Here is a tiny trained network, its code and every weight. The questions are about switching its units off for an input and a class, where a switched-off unit gives its printed mean instead of its output.

import numpy as np


def w(rows, s, z=0):
    codes = np.array(rows[::2]) - 128.0
    scale = np.full(codes.shape[1], s)
    scale[-1] = z or s
    return codes * scale


def f(y):
    return np.maximum(y, 0)


def log_softmax(a):
    a = a - a.max(-1, keepdims=True)
    return a - np.log(np.exp(a).sum(-1, keepdims=True))


def net(x, mask):
    res = np.array(x, float).reshape(1, 7) / 4 @ E
    y = f(res @ A[0][:, :-1].T + A[0][:, -1])
    res = res + np.where(mask, y, B[0][:, -1]) @ B[0][:, :-1]
    return log_softmax(res[-1] @ U[:, :-1].T + U[:, -1])


A, B = {}, {}
E = w([
[129,128,126,127],'x0',
[129,128,129,128],'x1',
[99,42,147,2],'x2',
[129,128,129,128],'x3',
[128,128,125,128],'x4',
[215,220,111,45],'x5',
[6,214,122,103],'x6',
],0.0076)
A[0] = w([
[206,60,121,202,82],'neuron 0',
[75,70,127,52,47],'neuron 1',
[175,117,136,87,61],'neuron 2',
[71,74,141,50,61],'neuron 3',
[162,250,129,93,1],'neuron 4',
[94,27,118,160,62],'neuron 5',
[205,63,129,201,74],'neuron 6',
[89,92,121,84,63],'neuron 7',
[112,100,131,88,128],'neuron 8',
[105,90,137,152,153],'neuron 9',
[68,170,123,119,139],'neuron 10',
[115,109,134,118,125],'neuron 11',
[116,94,156,197,92],'neuron 12',
[50,187,98,222,128],'neuron 13',
[99,79,138,59,126],'neuron 14',
[113,106,130,108,124],'neuron 15',
[200,183,105,191,46],'neuron 16',
[95,78,132,121,128],'neuron 17',
[97,37,130,155,56],'neuron 18',
[124,138,149,119,109],'neuron 19',
[82,102,141,172,158],'neuron 20',
[207,52,149,13,113],'neuron 21',
[39,117,156,146,92],'neuron 22',
[155,119,120,72,97],'neuron 23',
[37,204,123,53,20],'neuron 24',
[183,226,130,69,97],'neuron 25',
[145,139,151,134,105],'neuron 26',
[160,146,131,175,144],'neuron 27',
[132,148,126,160,149],'neuron 28',
[140,123,130,101,118],'neuron 29',
[111,103,133,92,124],'neuron 30',
[102,153,128,92,61],'neuron 31',
[99,104,116,101,79],'neuron 32',
[198,130,127,63,119],'neuron 33',
[207,66,136,165,162],'neuron 34',
[189,113,148,94,121],'neuron 35',
[194,189,123,190,78],'neuron 36',
[101,107,97,108,84],'neuron 37',
[96,144,122,157,75],'neuron 38',
[113,116,152,108,103],'neuron 39',
[92,129,141,81,106],'neuron 40',
[92,58,140,164,109],'neuron 41',
],0.013,0.01)
B[0] = w([
[154,132,128,215,201],'neuron 0',
[137,128,124,210,178],'neuron 1',
[80,144,129,92,152],'neuron 2',
[163,132,123,204,186],'neuron 3',
[137,135,124,253,171],'neuron 4',
[175,136,130,76,181],'neuron 5',
[148,131,127,214,196],'neuron 6',
[127,133,133,176,153],'neuron 7',
[158,131,123,122,170],'neuron 8',
[138,131,120,163,182],'neuron 9',
[127,130,134,171,198],'neuron 10',
[143,124,124,136,146],'neuron 11',
[96,143,142,146,175],'neuron 12',
[39,124,136,143,250],'neuron 13',
[185,127,112,126,201],'neuron 14',
[151,126,129,134,152],'neuron 15',
[164,126,131,57,174],'neuron 16',
[164,122,114,148,172],'neuron 17',
[164,122,133,75,171],'neuron 18',
[127,129,117,120,131],'neuron 19',
[94,130,139,152,202],'neuron 20',
[39,138,147,39,255],'neuron 21',
[68,124,132,129,183],'neuron 22',
[95,129,135,96,165],'neuron 23',
[225,124,121,65,193],'neuron 24',
[215,115,110,179,209],'neuron 25',
[127,122,124,121,132],'neuron 26',
[164,122,111,154,181],'neuron 27',
[135,124,144,153,172],'neuron 28',
[113,127,131,115,148],'neuron 29',
[160,124,128,132,165],'neuron 30',
[141,122,128,93,142],'neuron 31',
[125,131,136,155,142],'neuron 32',
[83,124,146,69,198],'neuron 33',
[197,125,107,122,228],'neuron 34',
[94,122,127,86,181],'neuron 35',
[174,129,127,85,186],'neuron 36',
[130,131,145,149,138],'neuron 37',
[94,123,153,112,145],'neuron 38',
[130,130,114,144,141],'neuron 39',
[161,123,119,142,164],'neuron 40',
[177,134,117,110,188],'neuron 41',
],0.049,0.0099)
U = w([
[127,114,147,218,252],'0',
[194,100,128,88,71],'1',
[9,119,186,121,24],'2',
],0.012,0.0028)

Each question gives the input, the list of numbers given to net, and the class t.
The units are the neurons (one row each of A and B). Each row of codes is followed by its name. A weight is (code - 128) times the scale printed after its matrix; where a second scale follows, it is the last column's (A, B and U).
mask holds one flag per neuron, in row order. A switched-off neuron (its flag False) gives its mean, the last column of its row in B, instead of its output. The means were averaged over made-up inputs and are rounded, as every weight is.
A unit's drop is (log p(t) with every unit on - log p(t) with that unit switched off) / (log p(t) with every unit on - log p(t) with every unit switched off).
The circuit of an input: a set's keep is (log p(t) with only the set's units on - log p(t) with every unit switched off) / (log p(t) with every unit on - log p(t) with every unit switched off). Starting from the 12 units with the biggest drops (on a tie, the unit counted first), units are removed one at a time, each time the one whose removal leaves the highest keep (on an exact tie, the one counted first), for as long as the keep stays at least 0.8.
units of the circuit, in order: the units of the circuit, biggest drop first
top k neurons: the k neurons with the biggest drops, biggest first
drop of u: that unit's drop, to one decimal
input [-3,3,-4,2,-2,1,-1], class 1: units of the circuit, in order	neuron 4
input [8,-2,-3,-2,2,5,0], class 1: top 2 neurons	neuron 13; neuron 16
input [-5,3,2,-8,7,-4,-8], class 1: top 3 neurons	neuron 5; neuron 34; neuron 18
input [0,-6,8,0,-2,0,4], class 0: top 3 neurons	neuron 1; neuron 3; neuron 7
input [7,1,1,-6,7,4,7], class 1: top 3 neurons	neuron 24; neuron 0; neuron 6
input [-4,8,-5,-5,-5,-6,1], class 2: top 2 neurons	neuron 13; neuron 25
input [-8,4,-5,4,-1,1,-5], class 1: top 2 neurons	neuron 16; neuron 36
input [-6,2,-8,-6,0,3,-3], class 1: top 2 neurons	neuron 16; neuron 36
input [4,6,-7,0,4,-3,1], class 2: top 2 neurons	neuron 13; neuron 25
input [-2,-8,-7,2,-8,0,3], class 2: drop of neuron 13	0.5
input [2,2,-5,4,-7,0,4], class 2: drop of neuron 13	0.3
input [6,4,0,-8,-7,-7,1], class 2: drop of neuron 25	0.4
input [6,1,-4,1,1,2,-4], class 1: drop of neuron 16	0.1
input [7,-1,8,-1,0,4,-7], class 2: units of the circuit, in order	neuron 21
